Here is a tiny trained network, its code and every weight. The questions are about switching its units off for an input and a class, where a switched-off unit gives its printed mean instead of its output.

import numpy as np


def w(rows, s, z=0):
    codes = np.array(rows[::2]) - 128.0
    scale = np.full(codes.shape[1], s)
    scale[-1] = z or s
    return codes * scale


def norm(h):
    return h / np.sqrt((h * h).mean(-1, keepdims=True) + 1e-5)


def f(y):
    return y / 2 * (1 + np.tanh(0.7978845608 * (y + 0.044715 * y**3)))


def log_softmax(a):
    a = a - a.max(-1, keepdims=True)
    return a - np.log(np.exp(a).sum(-1, keepdims=True))


def net(x, mask):
    res = np.array(x, float).reshape(1, 5) / 4 @ E
    u = 0
    for l in range(4):
        y = f(norm(res) @ A[l][:, :-1].T + A[l][:, -1])
        res = res + np.where(mask[u : u + 3], y, B[l][:, -1]) @ B[l][:, :-1]
        u += 3
    return log_softmax(norm(res)[-1] @ U[:, :-1].T + U[:, -1])


A, B = {}, {}
E = w([
[176,89,61,155,210,130],'x0',
[100,92,236,136,231,140],'x1',
[126,131,126,128,128,129],'x2',
[106,253,126,85,209,155],'x3',
[190,193,172,192,111,171],'x4',
],0.0039)
A[0] = w([
[123,113,110,166,97,45,160],'0.n0',
[156,97,254,107,168,143,113],'0.n1',
[175,126,154,134,129,134,3],'0.n2',
],0.007,0.0046)
B[0] = w([
[103,148,131,76,180,163,216],'0.n0',
[56,73,118,192,112,174,254],'0.n1',
[196,70,65,247,127,3,78],'0.n2',
],0.0075,0.0026)
A[1] = w([
[125,74,148,113,40,184,253],'1.n0',
[216,151,222,157,110,108,38],'1.n1',
[172,2,133,141,51,54,42],'1.n2',
],0.005,0.0017)
B[1] = w([
[180,155,185,100,94,111,254],'1.n0',
[35,109,162,191,131,3,111],'1.n1',
[198,211,178,100,228,129,165],'1.n2',
],0.0069,0.0028)
A[2] = w([
[151,179,146,254,111,104,217],'2.n0',
[110,148,149,160,169,120,154],'2.n1',
[174,96,54,184,211,119,4],'2.n2',
],0.0083,0.00025)
B[2] = w([
[106,69,95,41,135,17,240],'2.n0',
[141,131,50,81,136,217,158],'2.n1',
[60,152,254,114,22,131,253],'2.n2',
],0.0092,0.0024)
A[3] = w([
[201,143,31,141,2,133,137],'3.n0',
[211,63,180,148,125,111,178],'3.n1',
[81,68,146,85,197,131,255],'3.n2',
],0.0076,0.0027)
B[3] = w([
[105,43,122,231,198,153,223],'3.n0',
[106,254,48,80,217,200,179],'3.n1',
[198,132,68,173,101,65,254],'3.n2',
],0.0073,0.0046)
U = w([
[114,31,107,234,149,164,213],'0',
[86,121,234,103,42,115,40],'1',
[153,82,78,93,129,5,254],'2',
[196,198,114,90,169,174,5],'3',
],0.011,0.00095)

Each question gives the input, the list of numbers given to net, and the class t.
The units are the neurons (one row each of A and B). Each row of codes is followed by its name. A weight is (code - 128) times the scale printed after its matrix; where a second scale follows, it is the last column's (A, B and U).
mask holds one flag per neuron, layer by layer. A switched-off neuron (its flag False) gives its mean, the last column of its row in B, instead of its output. The means were averaged over made-up inputs and are rounded, as every weight is.
A unit's drop is (log p(t) with every unit on - log p(t) with that unit switched off) / (log p(t) with every unit on - log p(t) with every unit switched off).
The circuit of an input: a set's keep is (log p(t) with only the set's units on - log p(t) with every unit switched off) / (log p(t) with every unit on - log p(t) with every unit switched off). Starting from all 12 units, units are removed one at a time, each time the one whose removal leaves the highest keep (on an exact tie, the one counted first), for as long as the keep stays at least 0.8.
units of the circuit, in order: the units of the circuit, biggest drop first
unit that matters most: the unit with the biggest drop
k most important neurons: the k neurons with the biggest drops, biggest first
k most important neurons of layer l: the k neurons of layer l with the biggest drops, biggest first
input [-6,-3,1,-8,-5], class 3: 3 most important neurons : [1.n2; 2.n2; 3.n1]
input [4,6,-5,5,6], class 0: units of the circuit, in order : [0.n1]
input [-4,8,5,-4,-4], class 0: 2 most important neurons : [0.n1; 2.n2]
input [7,-6,-1,-1,6], class 1: 2 most important neurons : [2.n2; 1.n0]
input [6,-8,-5,-5,-7], class 0: 2 most important neurons : [3.n0; 2.n0]
input [-4,4,7,-7,6], class 3: 3 most important neurons : [3.n1; 2.n2; 1.n0]
input [-5,0,6,-6,3], class 3: 3 most important neurons : [3.n1; 2.n2; 1.n2]
input [-6,0,5,-7,0], class 3: units of the circuit, in order : [3.n1; 2.n2; 1.n2]
input [8,5,2,-8,2], class 1: 2 most important neurons : [2.n2; 3.n0]
input [1,5,4,-3,8], class 2: 2 most important neurons : [2.n0; 3.n0]
input [-6,5,-6,-2,8], class 2: units of the circuit, in order : [2.n0; 2.n2; 1.n1]
input [-5,-5,7,2,6], class 2: 2 most important neurons : [2.n0; 1.n1]
input [3,-4,2,4,3], class 0: 2 most important neurons : [3.n0; 0.n0]
input [-4,-2,0,4,5], class 2: units of the circuit, in order : [2.n0; 1.n1; 0.n0]
input [-2,3,0,-7,4], class 3: unit that matters most : 3.n1
input [7,-6,3,-8,1], class 3: units of the circuit, in order : [1.n2; 3.n1]
input [5,-7,3,-7,-4], class 0: 2 most important neurons : [3.n0; 2.n0]
input [5,0,8,4,4], class 1: units of the circuit, in order : [2.n2; 1.n0]
input [-7,-6,0,7,8], class 2: 2 most important neurons : [2.n0; 1.n1]
input [-6,-6,1,-1,6], class 0: units of the circuit, in order : [3.n0]
input [7,-1,2,-8,-6], class 3: units of the circuit, in order : [3.n1; 1.n2]
input [-5,-3,5,-8,3], class 3: 3 most important neurons : [3.n1; 2.n2; 1.n2]
input [-6,3,-3,8,-8], class 2: 3 most important neurons : [2.n2; 3.n2; 3.n1]
input [-2,3,3,7,7], class 2: units of the circuit, in order : [2.n0; 0.n0; 1.n1; 2.n2]
input [-1,-7,7,2,8], class 2: 3 most important neurons : [2.n0; 1.n1; 0.n1]
input [3,-5,6,5,0], class 0: 2 most important neurons of layer 3 : [3.n0; 3.n1]
input [3,0,-1,-6,4], class 3: units of the circuit, in order : [3.n1]
input [-7,-6,6,6,8], class 2: 2 most important neurons of layer 1 : [1.n1; 1.n0]
input [5,-7,7,6,3], class 0: 2 most important neurons of layer 3 : [3.n0; 3.n1]
